(in the rows, 128 means zero)
Each row of numbers stands for one object and depends on some of the facts below. Use the named rows to name the rest.

There are 3 kinds of fact about the objects: ρ, Λ, Ξ.
J110 -ρ-> a; J119 -ρ-> b; J130 -ρ-> a; J132 -ρ-> a; J146 -ρ-> c; J150 -ρ-> a
J151 -ρ-> a; J154 -ρ-> a; J174 -ρ-> a; J178 -ρ-> b; J186 -ρ-> c; J191 -ρ-> c
J204 -ρ-> a; J217 -ρ-> a; J218 -ρ-> b; J224 -ρ-> a; J229 -ρ-> a; J231 -ρ-> b
J24 -ρ-> a; J260 -ρ-> a; J267 -ρ-> b; J281 -ρ-> c; J285 -ρ-> b; J29 -ρ-> a
J3 -ρ-> a; J301 -ρ-> c; J302 -ρ-> c; J308 -ρ-> a; J310 -ρ-> b; J312 -ρ-> a
J334 -ρ-> c; J335 -ρ-> a; J341 -ρ-> b; J356 -ρ-> a; J366 -ρ-> b; J370 -ρ-> a
J397 -ρ-> a; J40 -ρ-> c; J403 -ρ-> c; J41 -ρ-> a; J419 -ρ-> a; J426 -ρ-> a
J43 -ρ-> a; J434 -ρ-> a; J438 -ρ-> c; J441 -ρ-> a; J444 -ρ-> b; J449 -ρ-> b
J457 -ρ-> b; J459 -ρ-> a; J462 -ρ-> b; J478 -ρ-> b; J479 -ρ-> c; J490 -ρ-> a
J503 -ρ-> a; J508 -ρ-> c; J515 -ρ-> a; J531 -ρ-> c; J534 -ρ-> a; J541 -ρ-> a
J543 -ρ-> c; J544 -ρ-> c; J549 -ρ-> a; J55 -ρ-> c; J551 -ρ-> a; J557 -ρ-> a
J562 -ρ-> a; J572 -ρ-> a; J573 -ρ-> a; J578 -ρ-> a; J58 -ρ-> a; J583 -ρ-> a
J585 -ρ-> a; J589 -ρ-> a; J598 -ρ-> a; J615 -ρ-> c; J617 -ρ-> a; J620 -ρ-> c
J622 -ρ-> b; J627 -ρ-> a; J629 -ρ-> c; J642 -ρ-> c; J654 -ρ-> a; J656 -ρ-> b
J657 -ρ-> a; J668 -ρ-> a; J674 -ρ-> a; J68 -ρ-> b; J681 -ρ-> c; J69 -ρ-> b
J690 -ρ-> b; J694 -ρ-> b; J701 -ρ-> b; J706 -ρ-> b; J714 -ρ-> b; J717 -ρ-> c
J730 -ρ-> a; J735 -ρ-> a; J752 -ρ-> a; J765 -ρ-> b; J767 -ρ-> a; J768 -ρ-> c
J78 -ρ-> b; J783 -ρ-> c; J791 -ρ-> a; J793 -ρ-> b; J811 -ρ-> c; J813 -ρ-> c
J819 -ρ-> a; J836 -ρ-> b; J843 -ρ-> c; J846 -ρ-> b; J847 -ρ-> b; J848 -ρ-> c
J85 -ρ-> a; J857 -ρ-> a; J859 -ρ-> c; J862 -ρ-> a; J871 -ρ-> b; J895 -ρ-> b
J898 -ρ-> a; J92 -ρ-> a; J922 -ρ-> b; J923 -ρ-> a; J935 -ρ-> a; J958 -ρ-> c
J96 -ρ-> a; J964 -ρ-> b; J967 -ρ-> c; J970 -ρ-> a; J971 -ρ-> c; J980 -ρ-> b
J989 -ρ-> c; J994 -ρ-> a; J150 -Λ-> J846; J151 -Λ-> J922; J154 -Λ-> J531; J174 -Λ-> J857
J191 -Λ-> J847; J229 -Λ-> J29; J231 -Λ-> J449; J24 -Λ-> J434; J24 -Λ-> J846; J260 -Λ-> J29
J260 -Λ-> J958; J281 -Λ-> J765; J285 -Λ-> J186; J29 -Λ-> J260; J3 -Λ-> J150; J302 -Λ-> J717
J302 -Λ-> J334; J310 -Λ-> J281; J341 -Λ-> J971; J356 -Λ-> J681; J356 -Λ-> J508; J370 -Λ-> J68
J403 -Λ-> J281; J41 -Λ-> J615; J41 -Λ-> J989; J426 -Λ-> J674; J43 -Λ-> J836; J434 -Λ-> J24
J441 -Λ-> J267; J444 -Λ-> J457; J449 -Λ-> J231; J457 -Λ-> J444; J459 -Λ-> J130; J462 -Λ-> J43
J479 -Λ-> J964; J515 -Λ-> J627; J544 -Λ-> J204; J549 -Λ-> J419; J551 -Λ-> J549; J562 -Λ-> J970
J572 -Λ-> J706; J585 -Λ-> J459; J585 -Λ-> J174; J589 -Λ-> J583; J598 -Λ-> J534; J615 -Λ-> J154
J622 -Λ-> J224; J642 -Λ-> J971; J654 -Λ-> J573; J654 -Λ-> J58; J657 -Λ-> J85; J674 -Λ-> J312
J68 -Λ-> J589; J681 -Λ-> J508; J69 -Λ-> J403; J69 -Λ-> J765; J694 -Λ-> J895; J714 -Λ-> J508
J735 -Λ-> J971; J78 -Λ-> J457; J783 -Λ-> J68; J813 -Λ-> J847; J813 -Λ-> J848; J848 -Λ-> J191
J857 -Λ-> J459; J859 -Λ-> J356; J862 -Λ-> J551; J895 -Λ-> J694; J923 -Λ-> J657; J935 -Λ-> J694
J967 -Λ-> J847; J970 -Λ-> J490; J989 -Λ-> J531; J994 -Λ-> J958; J132 -Ξ-> J110; J132 -Ξ-> J146
J132 -Ξ-> J843; J132 -Ξ-> J41; J132 -Ξ-> J681; J174 -Ξ-> J434; J174 -Ξ-> J285; J174 -Ξ-> J681
J260 -Ξ-> J58; J260 -Ξ-> J154; J260 -Ξ-> J859; J260 -Ξ-> J218; J260 -Ξ-> J191; J308 -Ξ-> J92
J308 -Ξ-> J668; J308 -Ξ-> J791; J308 -Ξ-> J935; J308 -Ξ-> J656; J308 -Ξ-> J231; J308 -Ξ-> J735
J308 -Ξ-> J793; J310 -Ξ-> J836; J310 -Ξ-> J69; J310 -Ξ-> J462; J312 -Ξ-> J752; J312 -Ξ-> J971
J312 -Ξ-> J69; J312 -Ξ-> J898; J335 -Ξ-> J69; J335 -Ξ-> J508; J397 -Ξ-> J847; J397 -Ξ-> J302
J397 -Ξ-> J544; J449 -Ξ-> J29; J449 -Ξ-> J694; J449 -Ξ-> J457; J449 -Ξ-> J40; J515 -Ξ-> J92
J515 -Ξ-> J843; J515 -Ξ-> J341; J515 -Ξ-> J231; J515 -Ξ-> J204; J534 -Ξ-> J3; J534 -Ξ-> J186
J549 -Ξ-> J229; J549 -Ξ-> J444; J549 -Ξ-> J971; J549 -Ξ-> J578; J549 -Ξ-> J204; J549 -Ξ-> J793
J549 -Ξ-> J267; J55 -Ξ-> J674; J55 -Ξ-> J971; J55 -Ξ-> J217; J557 -Ξ-> J589; J557 -Ξ-> J154
J557 -Ξ-> J151; J557 -Ξ-> J457; J557 -Ξ-> J508; J598 -Ξ-> J438; J598 -Ξ-> J730; J598 -Ξ-> J544
J615 -Ξ-> J551; J615 -Ξ-> J146; J615 -Ξ-> J366; J615 -Ξ-> J457; J615 -Ξ-> J620; J627 -Ξ-> J656
J627 -Ξ-> J151; J627 -Ξ-> J862; J627 -Ξ-> J681; J68 -Ξ-> J41; J68 -Ξ-> J218; J68 -Ξ-> J119
J68 -Ξ-> J629; J68 -Ξ-> J301; J68 -Ξ-> J642; J701 -Ξ-> J267; J765 -Ξ-> J572; J765 -Ξ-> J69
J765 -Ξ-> J478; J765 -Ξ-> J922; J765 -Ξ-> J989; J767 -Ξ-> J302; J783 -Ξ-> J186; J783 -Ξ-> J544
J811 -Ξ-> J573; J811 -Ξ-> J231; J811 -Ξ-> J694; J811 -Ξ-> J462; J85 -Ξ-> J735; J85 -Ξ-> J922
J871 -Ξ-> J819; J871 -Ξ-> J791; J871 -Ξ-> J562; J871 -Ξ-> J218; J871 -Ξ-> J541; J871 -Ξ-> J301
J871 -Ξ-> J217; J895 -Ξ-> J573; J895 -Ξ-> J551; J895 -Ξ-> J690; J895 -Ξ-> J862; J958 -Ξ-> J96
J958 -Ξ-> J281; J958 -Ξ-> J617; J958 -Ξ-> J204; J958 -Ξ-> J898; J964 -Ξ-> J426; J964 -Ξ-> J419
J964 -Ξ-> J334; J967 -Ξ-> J714; J967 -Ξ-> J151; J967 -Ξ-> J78; J967 -Ξ-> J862

Some rows with their names:
J29: [144 114 128 127 132 110  86 128 132 100 138 115 138 100 125 133 148 116
 123 138 148 170 115  97 127 109 126 115 121 110 192 127 119 104 128 131
 147  85]
J92: [119 131 107 134 134 140  91 129 116 160 121 130 137 117 122  99 134 121
 136 143 121  99 137 125 110 129 119 141 126 115 138 138 137 121 128 128
 130 138]
J515: [105 131 130 143 159 142 145 126 113 136 137 101  88 126 125 111 139 118
 138 131 134 138 122 156 125 142 157 124 126 142 105 158 122  95 108 124
 129 145]
J541: [103 129 119 117 130 127  94 130 120 127 121 131 162 146 109 121 139 125
 139 129 136 101 137 137 120 127 131 139 125 127 165 116 122 137 158 136
 129 144]
J301: [107 134 111 122 119 114  93 136 133 122 123 151 163 154 125 125 109 106
 135 124 122  69 142 133 139 127 123 147 127 112 153 118 134 149 163 133
 125 178]
J714: [153 133 114 114 106 142  99 114 147 131 129 136 101 121 122 128  90 128
 112 123 146 126 126 112 127 120 106 129 121 123  86 148 116 137 109 125
 134 121]
J958: [111 127 136 166 162 128 165 141 123 142 136 124  89 124 144 118 120 117
 127 128 106 167 119 153 146 141 162 115 142 122 154 132 120 117 119 123
 124 179]
J281: [124 132 122 144 133 134 121 135 131 144 128 119 146 127 151 114 128 121
 117 132 100 117 137 124 136 138 129 133 135 111  72 128 142 125 152 119
 119 125]
J656: [134 141 106 123 107 136  89 135 138 155 121 132 100 136 126 106 114 120
 123 139 122  92 134 117 119 119 105 140 123 117 100 142 137 141 103 129
 137 155]
J681: [143 126 104 121 112 142  88 104 135 134 135 151 140 107 127 126  57 101
 125 116 140  95 139 113 135 128 114 144 118 101  88 161 123 131 139 118
 126 141]
J154: [129 134 119 105 138 114  92 123 130 105 122 117 160 133 119 135 152 126
 127 121 146 103 135 118 125 127 117 137 114 122 151 118 124 124 152 126
 136  86]
J615: [129 136 132 133 152 110 168 128 134 103 136 117  66 130 140 143 114 102
 130 107 130 129 122 144 152 137 141 126 116 132 116 161 125 102  95 119
 133 149]
J457: [162 161 132 110  92 123  96 108 130 117 128 129 153 112 125 105 131 108
 108 136 139  10 124 107 134 109  93 141 120 151 124 129 112 131 103 111
 145 131]
J620: [147 134 111 130 127 106 126 130 133 133 121 145 109 123 136 134 102 103
 131 119 121  91 130 117 135 127 113 138 118 110 159 138 136 129 110 122
 131 148]
J923: [126 118 142 123 128 127 143 120 121 115 131 121 146 121 123 137 140 137
 131 127 136 145 124 129 125 128 134 123 127 139 117 125 129 117 140 130
 126  94]
J706: [136 132 134 125 100 131 143 135 139 134 126 140 106 140 125 137 118 144
 125 129 124 145 124 122 133 122 123 120 135 136 125 120 129 146 109 134
 127 135]
J859: [128 133 124 115 126 114 103 124 138 106 129 139 158 142 132 139 109 111
 121 111 133 102 134 127 149 127 129 137 125 112 139 120 118 144 166 124
 128 140]
J857: [125 118 142 123 125 128 146 121 123 111 133 119 145 128 127 139 146 140
 130 127 134 149 127 127 125 129 135 120 126 137 110 126 130 114 140 129
 126  93]
J224: [126 118 138 130 125 125 145 126 117 124 125 132 132 123 117 138 130 140
 135 127 131 148 125 128 123 130 133 123 129 134 165 119 127 125 127 134
 126 118]
J302: [146 114 145 130  77 123 156 125 131 118 141 149 163 126 142 146  98 133
 133 129 113 133 130 109 138 120 119 128 136 122  74 127 149 135 150 132
 112 109]

Rows to name:
No name comes twice in this set of rows, the named rows included.
[113 127 133 126 135 128 152 122 121 107 137 106  96 134 117 136 133 120
 140 122 142 137 122 142 127 134 142 127 117 147 119 161 130  96 104 128
 131 124] : J174
[101 115 145 125 153 103 114 135 132  65 145 107 125 135 113 148 154 118
 137 121 165 193 109 138 151 119 167 106 126 134 211 126  99 105 143 139
 148 139] : J260
[137 117 136 124 118 126 136 127 120 127 123 142 155 120 120 138 135 143
 133 130 131 148 128 120 122 126 126 124 130 132 160 108 129 132 138 135
 125 101] : J419
[126 136 113 136 110 150  99 138 136 165 124 134 125 135 132  99 122 135
 121 147 110 117 135 123 118 124 115 131 140 120  93 124 134 148 125 131
 126 153] : J267
[121 127 114 122 118 127 100 127 119 136 122 134 129 125 109 122 122 115
 142 132 137  96 135 125 112 126 119 141 116 124 145 145 134 120 119 132
 132 134] : J110
[124 131 117 130 140 137  91 126 122 143 125 112 157 116 131 107 150 127
 122 139 125 112 133 121 115 130 122 134 124 115 112 124 130 119 145 122
 130 101] : J735
[103 131 131 148 162 123 151 138 126 128 128 128 103 145 138 122 124 116
 129 120 113 134 126 158 149 142 156 127 139 127 153 118 120 132 141 127
 123 183] : J55
[139 129 124 114 149 116 103 121 130 112 120 115 142 120 125 135 154 125
 124 122 142 117 130 120 124 125 119 132 113 124 152 124 121 121 132 123
 138  86] : J589
[ 99 130 120 113 132 128  87 123 124 113 129 118 171 148 116 119 145 123
 135 128 140  90 136 135 125 127 135 139 125 128 134 119 126 131 170 132
 129 124] : J562
[143 133 126 139 163 116 126 131 139 129 124 123 152 118 154 126 144 129
 107 122 111 133 131 124 142 138 128 127 135 106 131 101 124 135 153 114
 126 103] : J989
[106 129 117 123 133 129  89 131 120 135 120 132 173 139 113 111 141 123
 134 135 129 100 139 134 122 129 133 138 130 123 159 109 125 139 161 133
 127 138] : J217
[124 141 109 137 114 153  88 138 136 172 122 130 120 136 132  93 120 129
 121 147 113 103 135 123 116 124 110 135 136 118  84 133 133 144 120 129
 132 160] : J793
[148 130 109 128 139 124 109 125 120 144 116 129 128 104 123 123 134 120
 129 134 132 115 130 111 111 125 111 138 116 116 163 135 130 120 109 124
 136 111] : J573

The same objects again, as new rows of numbers:
Known rows:
J551: [155 148 165 135  69 131 127 130  82 148 131 146 151 152 137 148 133 130
 109 138 138 132 121 102 135 135 127 142  82 145]
J549: [ 96 180  84 149 140 156 155 139  90 132  74  94 125 116 156 109 124 120
 148 150  61 141 179 147 102 109 171  97 117 144]
J971: [124  74 148 149 151 128 133 132 169  88 159  91 134  85 112  91 152 107
 166 124 110 108 124 118 118 128 119 134 116 133]
J55: [108 138 104 130 174 144 131 130 126 107 129  90  89 104 107 101 106 125
 161 121  96 141 189 153 131 125 150 116 140 170]
J674: [131  97 136 138 114 144 142 118 107 104 134  92 138 126 156 112 138 129
 115 141 114 110 141 136 152 129 159 114 132 113]
J204: [135 106 139 155 108 153 143 143 122  99 127  98 176  93 160 108 155 101
 153 153 109 116 107 107 137 121 138 115  86 101]
J629: [144 109 136 138 151 157 106  92 108 122 164  94 110 110  94 119 106 132
 126 110 148 124 143 128 171 145 139 136 140 153]
J765: [112 123  89  75 132 112 181 144 137 143 110 150  98 153 149 124 105 126
 169 101  96 150 196 149  86 116 132  72 159 208]
J281: [124 125 147 151 153 130 137 157 176 105 154 113 136  96 103  98 130 111
 170 141 128 140 143 137 121 120 128 122 114 124]
J151: [150 132 169 147  79 127 119 120  70 150 118 144 135 165 129 137 157 148
  96 127 137 111  99 100 126 153 129 156  90 142]
J541: [140  99 136 141 131 150 129  87  77 107 134  90 140 135 144 120 129 137
  98 125 122 119 135 123 164 137 170 127 154 132]
J871: [126 129  58 116 182 162 134  82  68 162  93 108  91 116 136 132  94 127
 142  90 109 138 184 146 128 123 174  74 197 209]
J260: [124 161 100 104 110 149 143  87  49 144 113 105  91 168 150 130  95 155
  97 114  97 141 193 146 159 134 173 126 159 183]
J29: [156 145 150 124  74 126 143 131  98 133 143 139 141 160 145 142 134 136
 100 138 129 123 145 112 138 133 133 136  90 153]
J224: [121 152 132 107  98 145 154 129 120 120 138 108 150 163 156 134 108 125
 130 147 138 160 159 128 152 130 143 112 134 118]
J231: [152 106 138 169 141 163 125 119 122 152 115 157 172 111 126 125 157  91
 142 109 134 109 109  84 104 109 119 125 102 172]
J935: [169 143 130 184 112 146 144 138 108  96 124 130 156 101 144 122 157 121
  90 148 110 110 146 122 140 100 162 125  84 151]
J585: [124 148 131 140 104 112 131 135 109 158 133 112 127 163 136 133 116 136
 101 150 130 110 136 146 128 131 155 107 124 106]
J847: [113 148 103 133 124 149 123 112 164 167 143 118 159 159 133 160 125 101
 134 123 188 109 134 118 119 105 101  75 140 129]
J40: [153 139 155 122 113 119 128 138 131 137 164 151 121 133 103 127 114 135
 145 118 141 140 146 126 130 141 103 151  84 166]

Name these rows:
No name comes twice in this set of rows, the named rows included.
[144  47 167 131 126  87 167 148 174 116 152 177 132 153 127 107 140 112
 121 113 131 110 118 123 101 120 119  98 143 173] : J69
[160  93 140 137 105 103 144 149 138 135 126 172 120 120 122 133 156 125
 128 116 144 100 115 120  99 119 116 106 111 179] : J462
[176 109 133 144 105 128 150 127 143 130 145 187 147 110 135 149 143 106
 102 112 147 114 148 105 123 101 109 107  96 218] : J694
[142 132 114 134 144 132 155 131 149 159 125 154 137 156 118 136 103 112
 124 134 167 140 149 130 115 109 148  81 160 155] : J622
[162  86 161 115  76 114 138 102  79 122 153 129 121 161 145 133 119 146
  93 124 139 120 134 116 164 153 143 139 128 148] : J154
[144 205 116 103 124 141 131 149  83 168 123 142  81 124  99 141  80 148
 165 122 117 174 194 148 122 140 121 139  91 202] : J615
[152  94 122 166 156 151 138 133 139 133 111 139 169  84 137 114 150  91
 152 119 133 112 112 111  97 103 136  93 115 149] : J793
[154 132 149 164 140 155 111 135 119 130 149 120 142  80  92 117 124 117
 154 135 138 139 126 112 145 135 128 158  87 145] : J843
[134 137  68 112 166 159 129  95  50 154  86 115  80 107 125 152  90 143
 147  93 143 133 174 149 143 139 173  86 201 213] : J68
[103 199  85 136 138 126 118 159 165 132 132 101  90 138  82 153  92 145
 139 141 186 150 178 181 121 124 128  97 123 113] : J783
[157  95 115 138 152 155 119  84  97 154 138 127 123 123 126 139 118 117
 118  95 167 108 126 117 147 125 152  99 176 177] : J119
[167 127 148 155 114 146 116 105  61 132 124 110 139 127 132 132 125 139
  96 142 148 121 113 123 169 140 170 135 136 128] : J41
[153 118 118 182 144 132 124 142 114 159  98 155 141  95 111 125 146 108
 142 121 146 109 105 115  90 118 142  99 115 157] : J341
[169 104 139 149 132 148 129 130 101 156 122 153 153  95 126 135 136 107
 150 120 147 121 107 101 114 127 132 113 111 177] : J656

